Below is a small trained network, with its code and all its weights. Each question gives an input and a target symbol and asks what happens when units are switched off, that is, made to give their printed mean instead of their output.

import numpy as np


def w(rows, s, z=0):
    codes = np.array(rows[::2]) - 128.0
    scale = np.full(codes.shape[1], s)
    scale[-1] = z or s
    return codes * scale


def norm(h):
    return h / np.sqrt((h * h).mean(-1, keepdims=True) + 1e-5)


def f(y):
    return np.maximum(y, 0)


def softmax(a):
    e = np.exp(a - a.max(-1, keepdims=True))
    return e / e.sum(-1, keepdims=True)


def log_softmax(a):
    a = a - a.max(-1, keepdims=True)
    return a - np.log(np.exp(a).sum(-1, keepdims=True))


def net(x, mask):
    ids = ['αδηλψω'.index(c) for c in x.split()]
    T = len(ids)
    res = E[ids] + P[:T]
    u = 0
    for l in range(2):
        r = norm(res)
        for j in range(2):
            rows = slice(4 * j, 4 * j + 4)
            q, k, v = (r @ M[l][rows].T for M in (Q, K, V))
            z = softmax(np.where(np.tri(T) > 0, q @ k.T / 4**0.5, -1e9)) @ v
            o = O[l][rows]
            res = res + np.where(mask[u + j], z, o[:, -1]) @ o[:, :-1]
        u += 2
        y = f(norm(res) @ A[l][:, :-1].T + A[l][:, -1])
        res = res + np.where(mask[u : u + 12], y, B[l][:, -1]) @ B[l][:, :-1]
        u += 12
    return log_softmax(norm(res)[-1] @ U[:, :-1].T + U[:, -1])


Q, K, V, O, A, B = {}, {}, {}, {}, {}, {}
E = w([
[176,31,196,163,38],'α',
[134,255,104,145,132],'δ',
[150,168,191,109,71],'η',
[226,135,160,102,211],'λ',
[81,161,68,45,100],'ψ',
[184,28,73,109,52],'ω',
],0.015)
P = w([
[184,116,177,2,201],'0',
[104,98,150,57,173],'1',
[77,86,113,110,145],'2',
[52,73,90,148,138],'3',
[23,59,89,191,125],'4',
[14,50,81,224,122],'5',
],0.0045)
Q[0] = w([
[19,99,31,97,160],'L0H0',
[104,69,165,55,171],'L0H0',
[126,162,94,75,111],'L0H0',
[49,40,122,175,219],'L0H0',
[106,138,19,79,197],'L0H1',
[137,171,196,1,94],'L0H1',
[117,137,170,134,118],'L0H1',
[113,156,157,167,204],'L0H1',
],0.008)
K[0] = w([
[96,57,39,98,87],'L0H0',
[161,74,131,90,127],'L0H0',
[84,164,45,53,115],'L0H0',
[94,20,148,234,99],'L0H0',
[105,89,47,94,204],'L0H1',
[104,124,191,1,117],'L0H1',
[98,131,184,115,133],'L0H1',
[89,215,102,191,185],'L0H1',
],0.0092)
V[0] = w([
[95,178,188,113,170],'L0H0',
[160,185,78,108,82],'L0H0',
[110,145,57,51,54],'L0H0',
[66,110,97,143,237],'L0H0',
[228,135,175,124,177],'L0H1',
[117,217,83,84,140],'L0H1',
[16,82,194,255,129],'L0H1',
[112,90,151,53,213],'L0H1',
],0.0067)
O[0] = w([
[3,16,140,109,140,74],'L0H0',
[125,68,108,112,149,194],'L0H0',
[138,150,174,127,120,221],'L0H0',
[211,75,163,138,48,25],'L0H0',
[96,55,216,157,152,141],'L0H1',
[138,54,64,97,89,94],'L0H1',
[169,55,179,92,130,3],'L0H1',
[145,96,153,158,125,97],'L0H1',
],0.0063,0.0045)
A[0] = w([
[190,99,206,124,167,2],'L0N0',
[170,137,180,119,86,74],'L0N1',
[79,103,12,211,105,150],'L0N2',
[126,53,89,95,104,14],'L0N3',
[112,20,192,126,54,104],'L0N4',
[161,250,197,54,168,215],'L0N5',
[157,124,244,69,129,167],'L0N6',
[175,103,121,227,174,78],'L0N7',
[172,254,174,198,148,30],'L0N8',
[89,77,198,230,172,86],'L0N9',
[139,40,125,53,118,111],'L0N10',
[145,148,50,127,233,121],'L0N11',
],0.0087,0.0031)
B[0] = w([
[255,138,94,154,115,152],'L0N0',
[135,131,156,40,173,150],'L0N1',
[150,253,172,58,33,255],'L0N2',
[136,132,121,86,222,156],'L0N3',
[149,160,218,108,178,183],'L0N4',
[58,68,86,107,209,203],'L0N5',
[30,69,121,171,128,184],'L0N6',
[118,168,93,181,26,150],'L0N7',
[153,47,145,114,197,151],'L0N8',
[224,219,80,141,118,161],'L0N9',
[106,69,98,121,212,161],'L0N10',
[217,102,223,100,91,192],'L0N11',
],0.0075,0.0071)
Q[1] = w([
[112,91,209,158,184],'L1H0',
[165,176,139,148,135],'L1H0',
[170,147,136,190,91],'L1H0',
[184,81,50,214,44],'L1H0',
[92,60,183,159,197],'L1H1',
[179,192,51,47,11],'L1H1',
[133,10,58,126,255],'L1H1',
[231,61,61,253,168],'L1H1',
],0.0076)
K[1] = w([
[119,103,181,122,176],'L1H0',
[101,144,116,216,143],'L1H0',
[188,108,132,147,129],'L1H0',
[139,189,188,231,82],'L1H0',
[116,2,117,89,133],'L1H1',
[163,218,71,130,85],'L1H1',
[105,119,55,146,195],'L1H1',
[211,101,118,139,145],'L1H1',
],0.0091)
V[1] = w([
[112,115,54,169,178],'L1H0',
[97,38,176,161,241],'L1H0',
[56,82,35,82,164],'L1H0',
[22,65,88,67,140],'L1H0',
[99,59,231,236,229],'L1H1',
[197,110,254,161,100],'L1H1',
[154,37,121,72,100],'L1H1',
[117,64,41,226,162],'L1H1',
],0.0058)
O[1] = w([
[96,102,204,131,114,91],'L1H0',
[196,85,55,127,203,61],'L1H0',
[139,96,175,121,99,117],'L1H0',
[138,78,151,169,125,107],'L1H0',
[91,231,86,163,99,1],'L1H1',
[22,152,111,62,138,127],'L1H1',
[93,164,133,153,85,132],'L1H1',
[129,143,178,73,1,24],'L1H1',
],0.0069,0.0076)
A[1] = w([
[152,139,171,193,172,19],'L1N0',
[186,133,149,116,175,13],'L1N1',
[88,111,93,253,177,228],'L1N2',
[119,184,197,78,197,132],'L1N3',
[117,68,38,85,202,14],'L1N4',
[80,145,177,238,73,2],'L1N5',
[152,49,199,138,225,50],'L1N6',
[76,141,90,93,57,161],'L1N7',
[158,183,118,219,112,43],'L1N8',
[170,115,185,125,90,122],'L1N9',
[163,110,184,131,149,142],'L1N10',
[184,186,143,93,121,92],'L1N11',
],0.012,0.0037)
B[1] = w([
[132,131,86,153,160,149],'L1N0',
[115,86,154,90,132,195],'L1N1',
[119,54,164,73,56,169],'L1N2',
[163,104,90,137,112,254],'L1N3',
[135,179,114,195,154,190],'L1N4',
[210,106,60,145,119,134],'L1N5',
[137,252,93,208,156,221],'L1N6',
[160,132,157,181,170,161],'L1N7',
[103,143,169,88,99,138],'L1N8',
[109,178,91,162,141,180],'L1N9',
[146,80,88,94,173,186],'L1N10',
[78,85,163,133,127,236],'L1N11',
],0.011,0.009)
U = w([
[241,169,33,171,232,152],'α',
[237,2,191,26,175,163],'δ',
[204,214,210,119,39,166],'η',
[19,72,166,176,177,134],'λ',
[169,124,101,109,120,3],'ψ',
[160,123,102,100,115,36],'ω',
],0.009,0.0063)

Each question gives the input, a string of symbols that net reads in full, and the target symbol t.
The units are the heads (4 rows each of Q, K, V and O) and the neurons (one row each of A and B). Each row of codes is followed by its name. A weight is (code - 128) times the scale printed after its matrix; where a second scale follows, it is the last column's (O, A, B and U).
mask holds one flag per unit, layer by layer, with each layer's heads first. A switched-off unit (its flag False) gives its mean, the last column of its rows in O or B, instead of its output. The means were averaged over made-up inputs and are rounded, as every weight is.
A unit's drop is (log p(t) with every unit on - log p(t) with that unit switched off) / (log p(t) with every unit on - log p(t) with every unit switched off).
The circuit of an input: a set's keep is (log p(t) with only the set's units on - log p(t) with every unit switched off) / (log p(t) with every unit on - log p(t) with every unit switched off). Starting from the 12 units with the biggest drops (on a tie, the unit counted first), units are removed one at a time, each time the one whose removal leaves the highest keep (on an exact tie, the one counted first), for as long as the keep stays at least 0.8.
units of the circuit, in order: the units of the circuit, biggest drop first
top k neurons: the k neurons with the biggest drops, biggest first
k most important neurons of layer l: the k neurons of layer l with the biggest drops, biggest first
heads that matter: for each layer, one digit per head in row order, 1 if its drop is at least 0.15 and else 0, layers parted by /
drop when u is switched off: that unit's drop, to one decimal
input ω δ δ η η ω, target δ: top 2 neurons	[L0N2, L1N6]
input δ ω η, target λ: heads that matter	00 / 01
input ω ω α, target α: heads that matter	01 / 00
input ψ δ δ ω ψ ψ, target η: units of the circuit, in order	[L0H1, L1H0, L0N5, L0N2]
input ω ω α ω α α, target η: units of the circuit, in order	[L0H0, L1N8, L1H0]
input δ δ ω ψ ω, target δ: heads that matter	11 / 11
input ω ω ω ω, target η: heads that matter	11 / 10
input ω η ω α δ α, target δ: top 4 neurons	[L1N6, L0N2, L0N4, L0N7]
input ω δ δ, target δ: top 2 neurons	[L1N6, L0N2]
input ω ψ ψ, target δ: units of the circuit, in order	[L0H1, L1N6, L1H1]
input λ δ ω η α α, target δ: top 3 neurons	[L0N4, L1N6, L0N9]
input λ ω δ λ λ, target η: heads that matter	11 / 01
input λ η ω λ, target δ: 2 most important neurons of layer 0	[L0N7, L0N11]
input ω η ω ψ η, target δ: heads that matter	10 / 01
input ψ ψ ω α ψ, target η: top 2 neurons	[L1N10, L1N1]
input η ω ω η, target δ: heads that matter	10 / 11
input ω η δ δ η, target α: heads that matter	11 / 10
input ω δ η α, target α: 2 most important neurons of layer 1	[L1N6, L1N0]
input ω ω ω λ ω ω, target η: heads that matter	10 / 00
input δ λ ω δ δ, target η: top 2 neurons	[L0N2, L0N5]
input δ ψ δ λ δ, target η: heads that matter	11 / 00
input δ ω δ, target δ: top 2 neurons	[L0N2, L1N6]
input α η η, target λ: 2 most important neurons of layer 0	[L0N5, L0N6]
input ω λ η λ, target δ: top neuron	[L0N7]
input λ α α ω α, target η: most important neuron of layer 0	[L0N7]
input η ψ ψ, target δ: drop when L1N11 is switched off	0.0
